Below is a small trained network, with its code and all its weights. Each question gives an input and a class and asks what happens when units are switched off, that is, made to give their printed mean instead of their output.

import numpy as np


def w(rows, s, z=0):
    codes = np.array(rows[::2]) - 128.0
    scale = np.full(codes.shape[1], s)
    scale[-1] = z or s
    return codes * scale


def f(y):
    return y / 2 * (1 + np.tanh(0.7978845608 * (y + 0.044715 * y**3)))


def log_softmax(a):
    a = a - a.max(-1, keepdims=True)
    return a - np.log(np.exp(a).sum(-1, keepdims=True))


def net(x, mask):
    res = np.array(x, float).reshape(1, 5) / 4 @ E
    y = f(res @ A[0][:, :-1].T + A[0][:, -1])
    res = res + np.where(mask, y, B[0][:, -1]) @ B[0][:, :-1]
    return log_softmax(res[-1] @ U[:, :-1].T + U[:, -1])


A, B = {}, {}
E = w([
[172,124,252,161,84,59,78,104,248],'x0',
[88,142,90,160,198,70,71,115,127],'x1',
[59,109,82,144,46,116,77,100,101],'x2',
[83,29,161,83,136,81,102,214,95],'x3',
[86,129,155,128,105,64,231,90,122],'x4',
],0.011)
A[0] = w([
[131,77,152,128,141,76,135,188,136,95],'N1',
[165,134,155,131,119,172,13,160,163,43],'N2',
[159,117,165,153,136,87,105,115,146,96],'N3',
[108,147,121,165,202,25,67,83,149,53],'N4',
[103,118,101,131,138,132,180,126,114,81],'N5',
[174,100,187,117,10,189,160,143,149,32],'N6',
[153,207,132,181,99,144,127,23,195,126],'N7',
[143,134,206,139,74,77,86,110,205,7],'N8',
[102,94,118,125,91,112,103,128,122,17],'N9',
[109,154,169,108,116,57,161,99,112,48],'N10',
[192,135,194,138,221,99,163,161,182,5],'N11',
[103,123,156,148,100,38,199,103,160,79],'N12',
[98,123,115,160,9,83,63,91,148,21],'N13',
[99,45,188,113,109,81,104,190,147,94],'N14',
],0.015,0.0023)
B[0] = w([
[168,196,129,134,109,86,119,121,122,198],'N1',
[193,36,104,191,116,145,129,79,192,204],'N2',
[141,112,76,119,160,136,155,160,87,183],'N3',
[48,125,165,119,130,70,215,200,216,217],'N4',
[127,108,85,142,131,159,106,133,113,170],'N5',
[39,128,163,124,153,64,195,187,209,221],'N6',
[209,187,147,112,128,36,58,145,88,252],'N7',
[98,126,1,139,144,154,152,162,61,252],'N8',
[133,168,156,121,123,147,135,107,119,162],'N9',
[176,73,111,151,113,151,115,117,165,187],'N10',
[53,145,210,81,91,232,112,59,90,223],'N11',
[177,55,111,183,131,158,106,90,182,225],'N12',
[74,144,216,76,115,241,128,66,90,225],'N13',
[200,182,141,113,139,52,63,138,95,235],'N14',
],0.019,0.018)
U = w([
[214,193,138,120,130,80,63,146,101,40],'0',
[114,125,9,141,170,185,143,179,55,156],'1',
[85,138,160,133,151,104,161,201,222,172],'2',
[116,152,175,91,107,213,100,61,99,252],'3',
[215,62,104,223,121,165,91,81,200,7],'4',
],0.013,0.0029)

Each question gives the input, the list of numbers given to net, and the class t.
The units are the neurons (one row each of A and B). Each row of codes is followed by its name. A weight is (code - 128) times the scale printed after its matrix; where a second scale follows, it is the last column's (A, B and U).
mask holds one flag per neuron, in row order. A switched-off neuron (its flag False) gives its mean, the last column of its row in B, instead of its output. The means were averaged over made-up inputs and are rounded, as every weight is.
A unit's drop is (log p(t) with every unit on - log p(t) with that unit switched off) / (log p(t) with every unit on - log p(t) with every unit switched off).
most important unit: the unit with the biggest drop
k most important neurons: the k neurons with the biggest drops, biggest first
drop when u is switched off: that unit's drop, to one decimal
input [7,-4,1,4,-8], class 4: most important unit	N2
input [3,8,-3,-7,-3], class 2: 2 most important neurons	N4; N14
input [-1,2,-8,-6,-2], class 3: 2 most important neurons	N11; N14
input [-5,-2,1,-5,4], class 0: 2 most important neurons	N8; N13
input [7,6,-5,6,-4], class 1: 2 most important neurons	N8; N7
input [-8,7,-1,-8,8], class 0: 2 most important neurons	N8; N7
input [6,-8,5,-7,-6], class 2: 3 most important neurons	N6; N14; N1
input [5,1,2,4,-5], class 1: 4 most important neurons	N8; N7; N12; N3
input [-6,-1,6,5,-7], class 4: 4 most important neurons	N8; N11; N13; N7
input [5,-6,3,-6,-6], class 0: 3 most important neurons	N7; N4; N12
input [-1,-1,4,2,-6], class 4: 2 most important neurons	N2; N11
input [-7,-8,-5,2,-4], class 2: 3 most important neurons	N8; N6; N3
input [-3,-6,0,7,3], class 0: drop when N4 is switched off	1.6
input [-3,0,1,-7,4], class 0: drop when N10 is switched off	0.0
input [-5,-6,-3,-5,7], class 4: drop when N8 is switched off	1.3
input [0,5,-7,3,-1], class 3: most important unit	N11
